Below is a small trained network, with its code and all its weights. Each question gives an input and a target symbol and asks what happens when units are switched off, that is, made to give their printed mean instead of their output.

import numpy as np


def w(rows, s, z=0):
    codes = np.array(rows[::2]) - 128.0
    scale = np.full(codes.shape[1], s)
    scale[-1] = z or s
    return codes * scale


def f(y):
    return np.maximum(y, 0)


def softmax(a):
    e = np.exp(a - a.max(-1, keepdims=True))
    return e / e.sum(-1, keepdims=True)


def log_softmax(a):
    a = a - a.max(-1, keepdims=True)
    return a - np.log(np.exp(a).sum(-1, keepdims=True))


def net(x, mask):
    ids = ['γδεηθλξπτφ'.index(c) for c in x.split()]
    T = len(ids)
    res = E[ids] + P[:T]
    u = 0
    for l in range(2):
        r = res
        for j in range(3):
            rows = slice(2 * j, 2 * j + 2)
            q, k, v = (r @ M[l][rows].T for M in (Q, K, V))
            z = softmax(np.where(np.tri(T) > 0, q @ k.T / 2**0.5, -1e9)) @ v
            o = O[l][rows]
            res = res + np.where(mask[u + j], z, o[:, -1]) @ o[:, :-1]
        u += 3
        y = f(res @ A[l][:, :-1].T + A[l][:, -1])
        res = res + np.where(mask[u : u + 12], y, B[l][:, -1]) @ B[l][:, :-1]
        u += 12
    return log_softmax(res[-1] @ U[:, :-1].T + U[:, -1])


Q, K, V, O, A, B = {}, {}, {}, {}, {}, {}
E = w([
[150,79,159,199],'γ',
[4,67,137,178],'δ',
[156,113,118,159],'ε',
[152,115,85,135],'η',
[91,97,148,32],'θ',
[142,123,140,34],'λ',
[173,146,241,146],'ξ',
[110,80,136,89],'π',
[135,103,95,142],'τ',
[162,161,88,70],'φ',
],0.017)
P = w([
[219,1,91,178],'0',
[144,26,132,102],'1',
[140,68,128,102],'2',
[123,83,133,92],'3',
[120,105,126,81],'4',
[118,119,121,85],'5',
[144,158,112,102],'6',
[116,144,110,86],'7',
[136,168,105,96],'8',
[142,178,109,112],'9',
[147,188,111,118],'10',
[109,162,117,101],'11',
[106,166,121,111],'12',
],0.008)
Q[0] = w([
[142,132,89,119],'0.h0',
[182,110,98,199],'0.h0',
[29,152,83,85],'0.h1',
[102,177,27,137],'0.h1',
[142,205,104,59],'0.h2',
[131,2,103,90],'0.h2',
],0.009)
K[0] = w([
[239,151,170,37],'0.h0',
[104,143,72,158],'0.h0',
[82,61,46,152],'0.h1',
[137,2,97,145],'0.h1',
[89,180,83,97],'0.h2',
[33,90,44,164],'0.h2',
],0.0086)
V[0] = w([
[59,156,127,79],'0.h0',
[140,168,220,74],'0.h0',
[255,169,136,88],'0.h1',
[19,159,59,126],'0.h1',
[102,88,51,69],'0.h2',
[79,108,215,173],'0.h2',
],0.0085)
O[0] = w([
[104,174,159,168,89],'0.h0',
[120,99,114,126,139],'0.h0',
[162,107,138,140,115],'0.h1',
[20,109,98,93,1],'0.h1',
[254,146,166,201,118],'0.h2',
[146,192,78,129,219],'0.h2',
],0.0089,0.0049)
A[0] = w([
[189,45,128,128,127],'0.n0',
[115,225,162,73,248],'0.n1',
[63,14,85,153,98],'0.n2',
[207,185,134,126,148],'0.n3',
[118,49,187,208,162],'0.n4',
[90,111,106,1,207],'0.n5',
[169,121,50,50,198],'0.n6',
[204,48,129,112,120],'0.n7',
[128,89,248,114,176],'0.n8',
[164,194,36,106,98],'0.n9',
[133,114,136,66,252],'0.n10',
[79,224,72,102,93],'0.n11',
],0.0086,0.004)
B[0] = w([
[234,87,189,116,224],'0.n0',
[35,217,141,189,218],'0.n1',
[117,151,103,96,184],'0.n2',
[188,113,80,218,254],'0.n3',
[80,128,158,161,196],'0.n4',
[199,109,212,229,202],'0.n5',
[187,138,203,206,207],'0.n6',
[253,96,212,108,243],'0.n7',
[220,205,41,184,234],'0.n8',
[183,14,174,244,157],'0.n9',
[33,179,169,240,213],'0.n10',
[227,141,166,143,168],'0.n11',
],0.0057,0.0067)
Q[1] = w([
[154,157,173,47],'1.h0',
[133,75,68,169],'1.h0',
[9,174,80,130],'1.h1',
[163,58,125,69],'1.h1',
[46,116,101,112],'1.h2',
[111,163,127,212],'1.h2',
],0.011)
K[1] = w([
[167,146,240,130],'1.h0',
[110,104,101,121],'1.h0',
[130,139,148,148],'1.h1',
[157,114,126,196],'1.h1',
[156,167,115,93],'1.h2',
[9,132,118,63],'1.h2',
],0.011)
V[1] = w([
[144,202,184,92],'1.h0',
[32,75,2,127],'1.h0',
[149,112,161,109],'1.h1',
[69,213,118,217],'1.h1',
[4,65,131,84],'1.h2',
[122,95,198,94],'1.h2',
],0.009)
O[1] = w([
[217,255,77,194,133],'1.h0',
[169,110,107,160,5],'1.h0',
[162,223,101,82,143],'1.h1',
[30,211,199,86,127],'1.h1',
[143,52,153,57,106],'1.h2',
[92,145,172,240,133],'1.h2',
],0.0065,0.022)
A[1] = w([
[129,70,60,116,100],'1.n0',
[89,189,94,109,47],'1.n1',
[141,203,157,147,61],'1.n2',
[78,165,102,147,149],'1.n3',
[108,162,168,118,252],'1.n4',
[99,100,99,61,82],'1.n5',
[109,46,144,36,173],'1.n6',
[126,150,178,145,34],'1.n7',
[39,89,78,200,101],'1.n8',
[103,224,78,175,84],'1.n9',
[156,148,127,252,147],'1.n10',
[178,79,118,101,170],'1.n11',
],0.012,0.0029)
B[1] = w([
[233,102,107,104,133],'1.n0',
[252,158,98,108,137],'1.n1',
[112,63,111,130,210],'1.n2',
[196,156,146,157,142],'1.n3',
[121,139,48,135,168],'1.n4',
[132,173,163,159,136],'1.n5',
[130,178,116,135,152],'1.n6',
[167,111,104,146,170],'1.n7',
[163,84,92,125,146],'1.n8',
[106,141,110,114,188],'1.n9',
[82,118,163,93,251],'1.n10',
[59,145,121,56,145],'1.n11',
],0.011,0.027)
U = w([
[142,192,152,116,8],'γ',
[161,19,2,208,114],'δ',
[124,171,116,100,62],'ε',
[125,131,98,120,44],'η',
[14,147,81,145,253],'θ',
[180,117,112,209,23],'λ',
[228,167,129,180,119],'ξ',
[132,250,128,133,200],'π',
[134,116,77,119,89],'τ',
[94,152,204,199,187],'φ',
],0.0093,0.0041)

Each question gives the input, a string of symbols that net reads in full, and the target symbol t.
The units are the heads (2 rows each of Q, K, V and O) and the neurons (one row each of A and B). Each row of codes is followed by its name. A weight is (code - 128) times the scale printed after its matrix; where a second scale follows, it is the last column's (O, A, B and U).
mask holds one flag per unit, layer by layer, with each layer's heads first. A switched-off unit (its flag False) gives its mean, the last column of its rows in O or B, instead of its output. The means were averaged over made-up inputs and are rounded, as every weight is.
A unit's drop is (log p(t) with every unit on - log p(t) with that unit switched off) / (log p(t) with every unit on - log p(t) with every unit switched off).
unit that matters most: the unit with the biggest drop
top k neurons: the k neurons with the biggest drops, biggest first
top k neurons in layer l: the k neurons of layer l with the biggest drops, biggest first
which heads matter: for each layer, one digit per head in row order, 1 if its drop is at least 0.15 and else 0, layers parted by /
drop when u is switched off: that unit's drop, to one decimal
input ξ ξ ξ φ ξ ξ ξ η τ, target φ: which heads matter : 100 / 001
input τ η δ δ ξ λ, target φ: top 2 neurons : [0.n5, 0.n9]
input ξ ε θ ξ τ τ λ γ θ θ ε, target θ: which heads matter : 001 / 001
input ξ ξ ξ φ η ε, target φ: top 3 neurons : [1.n10, 1.n4, 0.n1]
input ε θ ξ λ, target φ: unit that matters most : 1.n10
input η ξ ε τ θ, target φ: top 3 neurons in layer 0 : [0.n5, 0.n10, 0.n6]
input τ ξ δ, target δ: which heads matter : 000 / 100
input δ η δ ξ δ ξ θ ε δ, target π: top 2 neurons : [1.n2, 0.n3]
input θ ξ ε λ ξ ε, target θ: top 2 neurons : [1.n10, 1.n9]
input ξ φ τ θ λ γ ξ ξ τ ξ φ, target θ: top 4 neurons in layer 1 : [1.n10, 1.n9, 1.n2, 1.n1]
input δ ξ τ δ τ ξ ε τ θ δ φ, target φ: top 3 neurons : [0.n9, 0.n5, 0.n6]
input θ ξ δ ξ δ ξ ξ ξ δ δ, target π: top 2 neurons : [1.n2, 0.n2]
input τ ξ τ ε ξ φ ξ φ, target θ: which heads matter : 010 / 101
input τ γ ξ ξ, target θ: which heads matter : 011 / 101
input ξ ξ ξ ξ, target π: top 4 neurons : [0.n8, 1.n1, 1.n9, 1.n10]
input θ λ η ξ τ γ, target φ: which heads matter : 010 / 001
input τ η γ, target φ: which heads matter : 000 / 001
input ξ ε θ θ τ ξ, target θ: unit that matters most : 0.h1
input ε ξ ξ ξ τ, target φ: top 3 neurons : [1.n10, 1.n4, 0.n6]
input γ δ ξ ξ δ η, target φ: unit that matters most : 1.h1
input φ ε ξ θ, target φ: top 2 neurons : [1.n10, 0.n5]
input π λ ε τ δ, target δ: top 3 neurons in layer 0 : [0.n1, 0.n7, 0.n10]
input ξ θ ε, target φ: drop when 1.n4 is switched off : 0.3
